Below is a small trained network, with its code and all its weights. Each question gives an input and a target symbol and asks what happens when units are switched off, that is, made to give their printed mean instead of their output.

import numpy as np


def w(rows, s, z=0):
    codes = np.array(rows[::2]) - 128.0
    scale = np.full(codes.shape[1], s)
    scale[-1] = z or s
    return codes * scale


def norm(h):
    return h / np.sqrt((h * h).mean(-1, keepdims=True) + 1e-5)


def f(y):
    return y / 2 * (1 + np.tanh(0.7978845608 * (y + 0.044715 * y**3)))


def softmax(a):
    e = np.exp(a - a.max(-1, keepdims=True))
    return e / e.sum(-1, keepdims=True)


def log_softmax(a):
    a = a - a.max(-1, keepdims=True)
    return a - np.log(np.exp(a).sum(-1, keepdims=True))


def net(x, mask):
    ids = ['βεζηθμξπτψ'.index(c) for c in x.split()]
    T = len(ids)
    res = E[ids] + P[:T]
    r = norm(res)
    for j in range(3):
        rows = slice(3 * j, 3 * j + 3)
        q, k, v = (r @ M[0][rows].T for M in (Q, K, V))
        z = softmax(np.where(np.tri(T) > 0, q @ k.T / 3**0.5, -1e9)) @ v
        o = O[0][rows]
        res = res + np.where(mask[j], z, o[:, -1]) @ o[:, :-1]
    y = f(norm(res) @ A[0][:, :-1].T + A[0][:, -1])
    res = res + np.where(mask[3:15], y, B[0][:, -1]) @ B[0][:, :-1]
    return log_softmax(norm(res)[-1] @ U[:, :-1].T + U[:, -1])


Q, K, V, O, A, B = {}, {}, {}, {}, {}, {}
E = w([
[119,115,110,193],'β',
[96,143,152,93],'ε',
[211,118,176,122],'ζ',
[83,69,44,40],'η',
[96,108,154,115],'θ',
[155,205,236,225],'μ',
[107,86,248,139],'ξ',
[92,126,156,9],'π',
[122,175,127,73],'τ',
[51,73,167,43],'ψ',
],0.018)
P = w([
[101,71,236,152],'0',
[240,179,55,109],'1',
[80,49,189,139],'2',
[243,181,56,111],'3',
[77,40,173,150],'4',
[252,151,73,90],'5',
[62,49,157,171],'6',
[254,153,70,102],'7',
],0.0075)
Q[0] = w([
[153,107,116,150],'h0',
[135,150,134,71],'h0',
[108,91,173,175],'h0',
[185,135,185,118],'h1',
[94,177,164,196],'h1',
[106,70,198,169],'h1',
[98,157,107,166],'h2',
[94,165,166,4],'h2',
[106,85,133,145],'h2',
],0.013)
K[0] = w([
[52,111,20,88],'h0',
[142,63,55,10],'h0',
[145,132,191,244],'h0',
[156,118,199,56],'h1',
[113,128,193,245],'h1',
[189,122,130,233],'h1',
[85,209,128,254],'h2',
[129,167,129,28],'h2',
[126,71,69,165],'h2',
],0.0091)
V[0] = w([
[75,170,148,156],'h0',
[116,112,96,136],'h0',
[118,96,94,134],'h0',
[177,57,70,160],'h1',
[86,10,49,142],'h1',
[64,86,63,161],'h1',
[124,147,162,113],'h2',
[146,110,129,110],'h2',
[126,93,105,189],'h2',
],0.011)
O[0] = w([
[137,83,178,98,80],'h0',
[209,193,106,234,119],'h0',
[56,208,134,158,138],'h0',
[147,71,185,117,79],'h1',
[103,87,82,139,211],'h1',
[155,175,168,65,114],'h1',
[133,144,71,183,164],'h2',
[103,198,226,123,177],'h2',
[177,60,111,3,3],'h2',
],0.0057,0.005)
A[0] = w([
[206,128,85,120,208],'n0',
[75,95,137,118,180],'n1',
[190,176,141,62,142],'n2',
[105,113,113,65,152],'n3',
[117,119,107,115,103],'n4',
[153,177,64,101,212],'n5',
[105,183,104,117,39],'n6',
[78,57,110,165,90],'n7',
[112,143,184,60,204],'n8',
[253,127,113,162,30],'n9',
[157,179,91,183,251],'n10',
[114,120,142,97,131],'n11',
],0.015,0.0019)
B[0] = w([
[178,121,231,79,148],'n0',
[173,180,163,131,254],'n1',
[64,225,141,154,142],'n2',
[150,47,121,132,233],'n3',
[122,126,188,159,147],'n4',
[188,146,211,139,176],'n5',
[136,85,141,127,158],'n6',
[126,159,183,66,209],'n7',
[150,166,2,192,235],'n8',
[15,106,30,91,152],'n9',
[88,40,133,111,169],'n10',
[153,172,116,127,175],'n11',
],0.0084,0.0079)
U = w([
[157,116,155,188,149],'β',
[105,63,92,34,94],'ε',
[149,159,16,116,254],'ζ',
[136,106,176,155,128],'η',
[163,241,190,66,114],'θ',
[246,100,166,58,155],'μ',
[91,2,107,177,93],'ξ',
[113,237,116,109,92],'π',
[13,176,109,15,43],'τ',
[21,156,103,178,79],'ψ',
],0.009,0.0036)

Each question gives the input, a string of symbols that net reads in full, and the target symbol t.
The units are the heads (3 rows each of Q, K, V and O) and the neurons (one row each of A and B). Each row of codes is followed by its name. A weight is (code - 128) times the scale printed after its matrix; where a second scale follows, it is the last column's (O, A, B and U).
mask holds one flag per unit, heads first, then neurons. A switched-off unit (its flag False) gives its mean, the last column of its rows in O or B, instead of its output. The means were averaged over made-up inputs and are rounded, as every weight is.
A unit's drop is (log p(t) with every unit on - log p(t) with that unit switched off) / (log p(t) with every unit on - log p(t) with every unit switched off).
The circuit of an input: a set's keep is (log p(t) with only the set's units on - log p(t) with every unit switched off) / (log p(t) with every unit on - log p(t) with every unit switched off). Starting from the 12 units with the biggest drops (on a tie, the unit counted first), units are removed one at a time, each time the one whose removal leaves the highest keep (on an exact tie, the one counted first), for as long as the keep stays at least 0.8.
circuit, biggest first: the units of the circuit, biggest drop first
k most important neurons: the k neurons with the biggest drops, biggest first
heads that matter: for each layer, one digit per head in row order, 1 if its drop is at least 0.15 and else 0, layers parted by /
drop when u is switched off: that unit's drop, to one decimal
input ψ η ψ η ψ ψ ψ μ, target ψ: heads that matter : 000
input ψ θ ψ β, target ε: heads that matter : 001
input ξ ψ ε η η ψ τ, target ψ: heads that matter : 000
input ξ ψ ψ η τ ψ ψ θ, target ξ: circuit, biggest first : [n10]
input ζ ψ β, target μ: heads that matter : 001
input ζ ψ ε ζ ψ τ τ, target ψ: 2 most important neurons : [n3, n7]
input η ψ ζ, target ξ: heads that matter : 010
input ξ μ θ, target θ: heads that matter : 010
input ψ θ τ ψ ζ π ψ β, target ε: heads that matter : 001
input η ψ ψ ψ θ, target θ: heads that matter : 000
input ψ θ η ψ, target ζ: heads that matter : 000
input ψ ψ π τ ψ τ β, target μ: drop when h2 is switched off : 0.7
input θ μ ψ θ η ζ τ η, target μ: drop when n6 is switched off : 0.0
input η ψ ψ μ τ ψ ζ, target ξ: drop when n8 is switched off : 0.1
